Each name stands for a flat space through zero: a line, a plane or more. A row that begins with a name and a colon came from that space; any other row is followed by the name of the space it lies nearest, among the names in its block.
flpc: [-40  -1 -19  16 -23  15 -20  -8 -24  78 -41 -35  13  -2  28  39 -31  -6
   6 -53 -33 -40 -57  36  17]
dhzc: [-36  10  -1  20  22  31 -12 -21 -36  42 -21 -47  -6   1  18  34 -27  -6
   5 -39 -25 -24 -35  11  -1]
dpqd: [-29  44   4  -8 -39   1  24  -9  27 -54  -3  44  21   8  -1 -25  -9  13
  26 -20  -6  11   2 -24  75]
dhzc: [ 14  18  29  21   7   4  -2   6 -25   8   2   4  -4  -8  -6  27 -14  23
  27  18  -7  16  27   1  12]
dhzc: [  8 -23   8  -7 -48 -29 -19  35  46  10  -4  58  33   3 -31   2  -1   4
  11  38 -10  -2   7 -10  -4]
sdqs: [ 28  -7 -21 -40  39 -20  18  25  18   0  39  21  -4 -10   9   5   7 -10
 -33  10   8  14  -7 -19  -3]
dpqd: [-16 -14  17   4  48  17 -17 -14 -11  28   6 -13  -9   8  -1  21 -22   2
  -3   2  14   0 -22 -23 -35]
dhzc: [-15  -8   0  -2 -20  -7 -18  20  13  46 -13  25  26  -1  -4  30 -23   0
   9  -2 -23 -17 -28  -1   7]
dpqd: [ 28 -26 -13 -32  74 -10  19 -27 -14  24  36 -14 -38  -1  45 -13   2  15
 -41 -12  95  37 -24  -7 -23]
flpc: [  4 -15 -25 -21   9 -11  10  -8  24   0  19 -11  -9   1  19 -13   4   0
 -25 -16  21  11  -9  -3  10]
dpqd: [-25 -29 -32  11 -49   6 -21 -12  -3  27 -48 -42   9   7   7 -21  19 -31
 -16 -33 -14 -50 -35  49 -31]
dhzc: [ 27 -21 -23 -19 -25 -25   3  25  17  -4   0  16   8  -6  -5 -20  30 -18
 -22  16   1  -9   4  19 -19]
sdqs: [ 13 -43  -2  28  16   0 -20 -29   6  38  16 -77 -35   0  18  17 -10  29
  -7  -4  22  25  29  20 -12]
dpqd: [ 17 -51  65  53  21  12 -34 -56  15 -40  17 -45 -43  26 -38 -36   8  49
  25  60  79  54  84 -23 -66]
sdqs: [-16 -28  -7  14 -63 -13 -22 -11  15  44 -35  -2  15   7  11  -6  -8  17
  11 -18  18 -11 -18  34  12]
flpc: [-29   1  30  19   5  17 -10 -34  23 -29   7  -8  -6  19 -14 -10 -20  25
  24   2  15  21  18 -35  12]
dhzc: [  1  -3 -39 -41 -17 -21  30 -12  20 -13   4  21   1   2  36 -46  17  -3
 -29 -36  52   7 -33  10  31]
dhzc: [-30  18  17   9  60  34  -2 -24  -8 -18  19 -32 -16   9  -5  19 -24  -2
   4 -10 -19   5  -3 -41  -4]
flpc: [ 37  -5   1  -3 -35 -27   5  25  -4   7  -6  33   8 -11  -2  -7  18   9
   5  24  15   8  20  26   3]
sdqs: [-11   0  41  41 -33   9 -29  -5 -33  43 -42  11  13   3 -12  22 -21  25
  44  12   6  -9   0  21 -10]
sdqs: [ -7   4 -41 -40 -22 -22  15  30  47  -3  14  33  26  -5   7   1   0 -20
 -22 -18 -34 -12 -26 -11  40]
sdqs: [  8 -28  12  25 -35  -8 -29   2 -33  73 -43   0   8  -4   7  16  -5  13
  15   5  24 -17 -18  48 -30]
flpc: [  0 -25 -16  12  30   4 -13 -12   7  44  21 -70 -24  -5  21  38 -20  11
 -15 -18 -15   9   5   8   3]
sdqs: [ 21   0  -1 -11  13  -9  -1  31 -25  32  -4  24   8 -13   0  23   3 -13
  -7  15  -8 -13 -16  11 -23]
dhzc: [ 23  13  -7 -17  -8 -17  29  -7  -2 -25  11  22  -9  -5  22 -30  14  18
  -4  -6  48  28  11   8  33]
flpc: [ 17  34  47  29  -5  15  -6  27 -45 -34 -20  30  10  -7 -47  10  14 -10
  37  52 -39 -12  41  -2 -33]
flpc: [-33   6 -39  -7  48  30   8 -25  -4  -6  12 -78 -22   3  24   7  -4 -34
 -35 -53 -40 -23 -29  -5   0]
flpc: [ 5 -5 16 13  5  1 -7 -6  7 -6 10 -8 -7  3 -9  5 -6 16 11 15  4 16 25 -9
  0]
flpc: [ 27 -16  40  19 -13 -17 -20  16   2  27   2  34   6  -3 -20  23 -14  36
  30  48  21  26  33  -4 -10]
dhzc: [  2  25 -11   6  15  10  14  -8 -57  45 -15 -27 -12 -16  43  28 -14   7
   1 -39   2  -5 -25  36  27]
sdqs: [ 11  -2  -8   5   8   3  -5  14 -25  24  -8 -19  -3 -10   3  19   5 -15
  -8   0 -23 -17  -4  21 -20]
sdqs: [ 24  -4 -25  -7  29  -2   1  30 -23  32  10 -31  -8 -19   7  37   7 -27
 -26   1 -45 -19  -4  20 -23]
dpqd: [ 22  35 -13 -27  -7 -14  30  36  -3 -33  10  46  15 -15  -3  -5  18 -18
  -5   9 -25  -2   6  -3  26]
dpqd: [-25   0  -4  -6   5  10  -2 -14   0   4 -10   0   4   9   7  -7  -7  -7
  -4 -20   9 -11 -30  -7  -2]
dpqd: [-66  25  13  12 -37  21  -6 -31  26 -26 -24  15  23  22  -7 -15 -27  10
  32 -33 -11  -9 -23 -26  48]
dpqd: [ 11 -11  19  11  13   5 -10   0  -5 -14   3  -4  -8   4 -21  -5  10  -2
   3  29   4   3  22  -7 -38]
[ 13  27 -12   7 -57  -4  18  12 -23 -36 -31   9  10 -10  -3 -30  35 -16
  10  -4 -20 -19  19  42  17]
flpc
[  5 -11  -9   9 -19  -1  -6   0 -12  10 -18 -19  -2  -2   2  -7  14  -8
  -4  -3  -3 -15   0  28 -16]
dhzc
[ 24   4  20 -34  25 -15   8  33  -2 -18  11  85  17   0 -25 -12  13 -14
  -6  46  28   4 -13 -34 -39]
flpc
[  1  34   6 -11  50  17  23   2  -1 -61  33  -1 -12  -1 -13  -2   5 -15
  -6   9 -27  11  21 -40   5]
sdqs
[ -4   7   7 -23  23  -8   1  24  30   3  27  44  16   0 -12  25 -22   2
   0  15 -16  10 -10 -44  15]
dhzc
[  5  34  28   0  29  17  11   8 -42 -33  -6  32   1  -2 -19  -5   9 -14
  13  22  -2  -6   2 -16 -25]
sdqs
[ 29  -1 -12  23  31  10  -8  22 -40  33   8 -69 -22 -23   2  52   5 -17
 -11   7 -64 -15  27  33 -26]
flpc
[ -3 -42  11  45 -45  -4 -25 -47  24  14  -9 -62 -23  12   8 -16  -6  48
  19  -6  41  29  44  29  13]
dpqd
[ 12 -13 -21  -3 -16 -13   8  -9  19  -2  10 -24 -11  -3  18 -12   8  11
 -12 -13  13  14  15  17  22]
flpc
[-12   0  -6  -7 -12 -10  -1   7  43   4  18  10  12   1   0  17 -22  13
   5  -5 -21  12   3 -21  43]
sdqs
[-34  37  21  15  32  42  -7   1 -41 -19 -21  -4   8   5 -25  17  -7 -34
  15  -1 -54 -38 -20 -20 -31]
flpc
[ 29 -16 -17 -16  16  -7   5  16 -20  -2  -2  -3  -7  -7  -2 -17  35 -31
 -30  14   9 -17  -6  19 -53]
dpqd
[ 21  -1 -14 -20   8 -17   0  44 -10  43   3  28  15 -17   3  34  -2 -17
 -14  10 -26 -16 -22   9  -9]
sdqs
[ -7 -14  16  35  -8  11 -19 -26  -9  17 -11 -43 -14   5   2   8 -10  22
  17  -3   8   7  19  16  -5]
sdqs
[ 36  -6  17   4  36  -2  -8  24 -54  45  -5   9  -7 -15  -1  30   3  -5
  -3  29  11  -5  -4  17 -52]
sdqs
[-18   7  -6   3 -29   5  -4   3   3 -11 -21   5  15   4 -10 -10   7 -16
   5  -8 -24 -23 -10   7   1]
dpqd
[-21  18   8   9 -46   1   8 -18  25 -46 -10  16  10  11  -8 -32   1  15
  24  -9   4  10  18  -7  44]
dpqd

Rows lie near named flat spaces through zero. A row that begins with a name and a colon came from that space; any other row is followed by the name of its block's space that it lies nearest.
bn_cq: [ 11   7  23 -32 -43   5   8 -16 -13  30  31   1  17  -2  26 -59  16 -17
  25  31 -20  10  20  -4 -14]
mz_mc: [  9   2   6 -17  -8 -28 -33  24 -27  41  -7  15   8  16  15 -29 -24   3
  -2  23 -41  -8 -23   9  -4]
bn_cq: [  8   3 -31  28  23  -6 -12  31  14 -20 -33   6 -17  23 -31  55 -11  21
 -15 -19  21  -7 -19  10  13]
sq_hp: [  6 -18  -7   0   8 -17 -20 -32 -12 -18  -2  -2  17 -14   4  15 -38   9
 -11 -33  -2   9  -8  -5   1]
dt_sn: [ 75   6 -21  -3 -54 -69 -70  54 -20   4 -34  52   7  58 -14  10 -85  46
  27 -12 -19  18 -38  46  -4]
bn_cq: [  9  10 -34  -9 -17  17   3   3 -11  21 -26 -23  10  11   4  -4   0  16
 -19  11   4 -10 -28 -15 -22]
pr_qg: [-29  -7  -9   8  63 -16  -6   3  11   6  12  25  -8   8 -12  45   0 -52
   6   5 -41 -24   0   5  27]
dt_sn: [ 47   3 -45 -27   3 -10 -36 -26 -37  27  16  41  24  35 -30  28   1 -58
  39   7 -51  -8   4 -16   0]
sq_hp: [  3   6  15  36  11 -29 -12  55  35 -60  -9  34 -34  12 -38  58 -29  -7
  34 -27  15  11 -14  36  24]
dt_sn: [-17 -11  -2 -15  34  18  17 -47 -19  23  27   8  10 -19   2 -11  42 -45
  10  13 -29 -21  35 -24  -6]
dt_sn: [ -5  -3  -6  -7  15   1   1 -13 -10   4   9  11   4  -6  -6   7   4 -34
  17   3 -24 -11  -1  -9  -6]
bn_cq: [ -1   5   7   8  -6   8  22   4  19 -21   7   8 -12  -3 -10   7  15  -7
  24  -2  14   2  16   8  -4]
bn_cq: [ 30  16  -7 -15 -40  -1  -5  17   1  26   5   9   5  35   3 -19   8   7
  13  25  -2   9   8  10   1]
bn_cq: [-41 -27  26  19  52 -12   2 -31  16 -30  16  -7  -2 -35  11  20 -14  -2
 -25 -32   6   4  17   2  27]
bn_cq: [-31  -9   2  21  36  11  36  -8  10 -44  -8  10 -20 -40 -19  27   9 -28
  30 -21   3 -25   0  -2 -26]
pr_qg: [-14  -4  24  18  24 -21  -3  30  10 -15   0  28 -22  -3 -11  10  -4  -6
  17  -2  -8  -8   7  23  11]
pr_qg: [  8 -17 -63  11  58  19  -6 -51 -12  -2 -12  -2  11   7 -32  65  20  -6
 -31 -30  10 -19  17 -29  12]
pr_qg: [ -6 -12  13   1  34   3  -7 -13 -25  14   9  16  -5 -14 -10 -11  30 -12
  -1   3 -12 -14  27 -11   3]
dt_sn: [  8 -10  52  16 -21 -53 -30  40   1 -32  -9  29 -14 -11   9 -21 -59  40
  18 -23   3  21 -11  43   2]
mz_mc: [-32  -9  -6  17  12 -14  48  -9  27 -67 -14  21 -10 -43  -3  36 -46 -36
  64 -32 -16 -26 -27  20 -52]
dt_sn: [  1  -9  37  22 -33 -17  28  13  28 -43 -10  11 -17 -20  16 -27 -20  62
  19 -23  44  14  26  42 -20]
dt_sn: [ -2  -9  -5  -9  10 -12  -3  -7 -19  30  -5  15   7   1  14 -21  -2   6
  -1  13 -26 -20   7   5 -14]
dt_sn: [-16   2 -19   4  -1   5  29   8  11   1 -24  -5  -4  -5  11   0  -8  11
   3   6  -2 -24 -18   8 -31]
sq_hp: [  5 -27  -5 -15  11  -3 -25 -75 -25   4  19 -22  37 -21  21  -6 -20  10
 -40 -30   0  19  16 -26  13]
mz_mc: [  0  -5 -10  -6   1   9  -4 -24 -10   6  -1 -19  13  -7   8  -3  -1   8
 -23  -6   5   3  -3 -16   0]
sq_hp: [  2  -9 -12  -6   3   1  -4 -20 -20   5 -10  -5  11 -12   5  -6  -9   7
  -8  -9  -6  -8  -8 -11 -18]
mz_mc: [-19 -12 -15  -4   1 -20  17 -18  -6 -27 -20   9  11 -35  15   8 -59 -21
  35 -21 -35 -24 -45   5 -54]
mz_mc: [  5  12 -23   2 -29  41  34  -2 -12 -31 -31 -25  -5 -30 -19   0  12  -1
  21 -12  26 -11 -33 -27 -58]
sq_hp: [ -2   8   8  -1 -13 -11  -3  13  22 -11  11  -1   0  11   4  12 -20 -13
   9   1  -4  15 -12  11  16]
pr_qg: [-13   8  15 -17 -16  15   8  -8  -2  16  17 -24   9 -10  20 -29  10 -18
  -6  19  -8   7  -8 -16  -1]
bn_cq: [ 22   8   4   5  -2  -6 -36  36 -30  -6 -16  15 -13   5 -33   8  -4  -8
  12  -5  -5   2 -27  -7  -1]
mz_mc: [-28  -3  19  12  21 -10  13  19  24   0   3   5 -15  -1  11   1   1   3
  -5   8  -3  -8   8  20  13]
pr_qg: [-19   4  15  -1   5   4   7   6   9   0  11  -9  -4  -7   7  -3   5 -18
  -1   9  -6   1  -6  -3   8]
sq_hp: [-28   9  17  19  36   8 -13  36   9 -25  -1 -13 -24 -10 -27  38   6 -37
 -10  -6   1   2 -35 -14  30]
pr_qg: [-21   3  29   6 -37   1  44   5  38 -33   2 -15  -6 -24  29 -25 -18  20
  18  -4  24  12   0  23 -22]
sq_hp: [ -9   7   8 -11   2  24   7  -8  -3  26  19 -18   2   1   6 -20  41 -13
 -17  23   2   3  17 -19  14]
pr_qg: [  6 -20 -24   8  30   4   9 -40 -13  -5  -7  15   4 -11 -12  15  14  13
  -1 -22   7 -18  33  -5 -13]
mz_mc: [  6  -1  -9  -1   4   9  -8 -12 -18 -19  -2  -2   3 -15 -20  17  -2 -26
  13 -16  -4   0 -17 -21 -11]
dt_sn: [-16  -1  -2   9  -2  -3  29   8  14 -23 -15   6  -9 -17   4   5 -16  -2
  25  -6  -2 -16 -14  14 -31]
sq_hp: [ -9 -20  -1  -1  35  13 -20 -43 -31   1   4 -21  13 -28  -4   4   9  -1
 -39 -23   4   2   4 -35  10]
mz_mc: [ 50   4 -12 -11 -26  -2 -25 -17 -10   2  20  18  13  30 -20   8   9  -3
  16  -5   8  26  29  -3  18]
bn_cq: [-10 -11  20 -26   2 -16  -1 -26 -23  30  26  19  17 -16  27 -42  -4 -32
  23  20 -50 -11  14   0 -15]
mz_mc: [ 41  14  -9   0 -34  26   3  -2   6  -4  10  -2  -3  26 -25   2  42  16
   6   2  42  24  36  -6  12]
pr_qg: [-25  26  10 -12 -26  12   7  24  33   2  14 -43   4  10  21   4 -15 -33
 -13  23  -6  20 -49  -9  21]
sq_hp: [  6   1  -3 -11 -18   4  16  -8   2  27   4   1   7  10  20 -30  14  18
   0  20   0  -5  24   8 -11]
[  5 -10 -20 -22  -4  -1 -24 -33 -42  22 -13 -23  30 -16  17 -16 -29   1
 -26  -7 -24  -5 -36 -29 -22]
mz_mc
[-18 -12 -13  16  70 -59 -17  29  16   4   2  75 -16  28 -17  58 -33 -48
  40   3 -67 -39   2  44  21]
pr_qg
[ 20  19 -13  -7 -23  12  -4  17 -12 -20  -5   7  -4   1 -32  19  -1 -45
  44   0 -11   1 -36 -16 -21]
sq_hp
[  2  -7   7 -26  -7 -15 -23 -21 -21  43  16  -5  25   5  33 -37 -14   2
 -21  17 -31   5   2  -5   7]
bn_cq
[ -9  -8   9  -1   9  14  29 -33   4 -18  22  10  -1 -23  -4  -2  25 -26
  29  -6   1  -5  34  -6 -12]
dt_sn
[ -8  -4 -17 -17  -2  -5  18 -24   6  31   6   2  18   8  30 -16  -4  -2
   0  19 -25 -16  11   7 -13]
bn_cq
[-20   1  41  26 -15   4  26  17  37 -59   0 -16 -22 -30   2   1 -10  22
   7 -25  46  23   1  17   2]
dt_sn
[  6 -27 -21 -11   6  -6  -3 -87  18  11  30 -25  43  10  38   8 -16  35
 -55 -25  20  28  51  -3  37]
mz_mc
[-14 -14  40   6  27 -25  -3  -5   2 -20  30  40 -11 -20  -5   0  -2 -35
  39  -8 -24  -1  30  17  13]
bn_cq
[  9   2 -17 -19  22  -6 -43  -3 -33  44   8   3  15  21  -6   7   3 -32
 -19  18 -41  -6 -17 -22  22]
dt_sn
[ 33  -6 -16   3   1  17  -9 -51   6 -33  32   2  12   8 -33  43  22 -18
   6 -33  32  33  43 -19  32]
mz_mc
[-17 -12 -14  -3   2  14  21 -42  11   5  -4 -37  18 -14  31  -8  -5  33
 -43 -10  21   1   7 -10  -5]
mz_mc
[-49 -19  14  23  55 -26  23 -10  30 -61   9  27 -15 -39  -6  53 -39 -54
  42 -34 -28 -19 -12  19  -4]
mz_mc
[ 34   8 -21 -20 -22   5 -33  -1 -33  33  -5  -7  17  23  -6 -11   3   4
 -15  12  -9   8 -14 -20   1]
pr_qg
[ 24  13 -14   2 -32  26  18   4  -2 -21 -10  -3  -6  -1 -24   3  20   1
  26  -5  27   4  -1 -10 -26]
mz_mc
[ 35  15 -52 -38 -65  26   0 -41 -12  31  -5 -48  45  22  25 -16 -16  13
 -24  10   5  18 -29 -31 -23]
pr_qg
[ 25   3 -13   0 -23 -46 -40  50 -13  19 -39  19   2  32   9  -6 -62  45
  -6   3 -19  -4 -45  32 -10]
dt_sn
[ -2  -4   0  -7  -2  -1  -3 -15  -1   7   7  -9  10  -2  12  -6  -6   1
 -11   0  -3   5   2  -5   4]
sq_hp
[-14  -6  -8   1   6  13  50 -30  10 -22   6  17  -2 -26  -2   3  15 -27
  47  -5  -7 -24  23   3 -41]
dt_sn
[-11  11  -2 -10   0  25  15  10 -10  29  -3 -13  -4  -1   3 -23  35 -11
  -5  29  -7 -16  -5 -16 -13]
sq_hp
[  6   1  -3   0   7  37  -9 -25  -4  20  12 -43   7   8  -2  -4  49  27
 -64   1  44  22  29 -32  39]
mz_mc
[ 23  26 -22  28 -18  29  22  52  16 -47 -34   8 -36  10 -58  42  27   0
  39 -10  44  -5 -18   2 -22]
bn_cq
[ 25 -27  28 -18   2 -53 -50  -6 -51  67   3  44  16  14  34 -73 -16  56
 -18  17 -37  -6  44  28   4]
dt_sn
[-17  -2 -22  -4  14 -14  11  11  -8  10 -24  16   0  -6   8   4 -27 -18
  21   9 -41 -37 -35   8 -39]
dt_sn
[ 16   0 -10 -14  -7   6 -25 -13 -29  21  -1 -13  15   4   0 -11   1   3
 -21   2  -5   7 -10 -22   2]
mz_mc
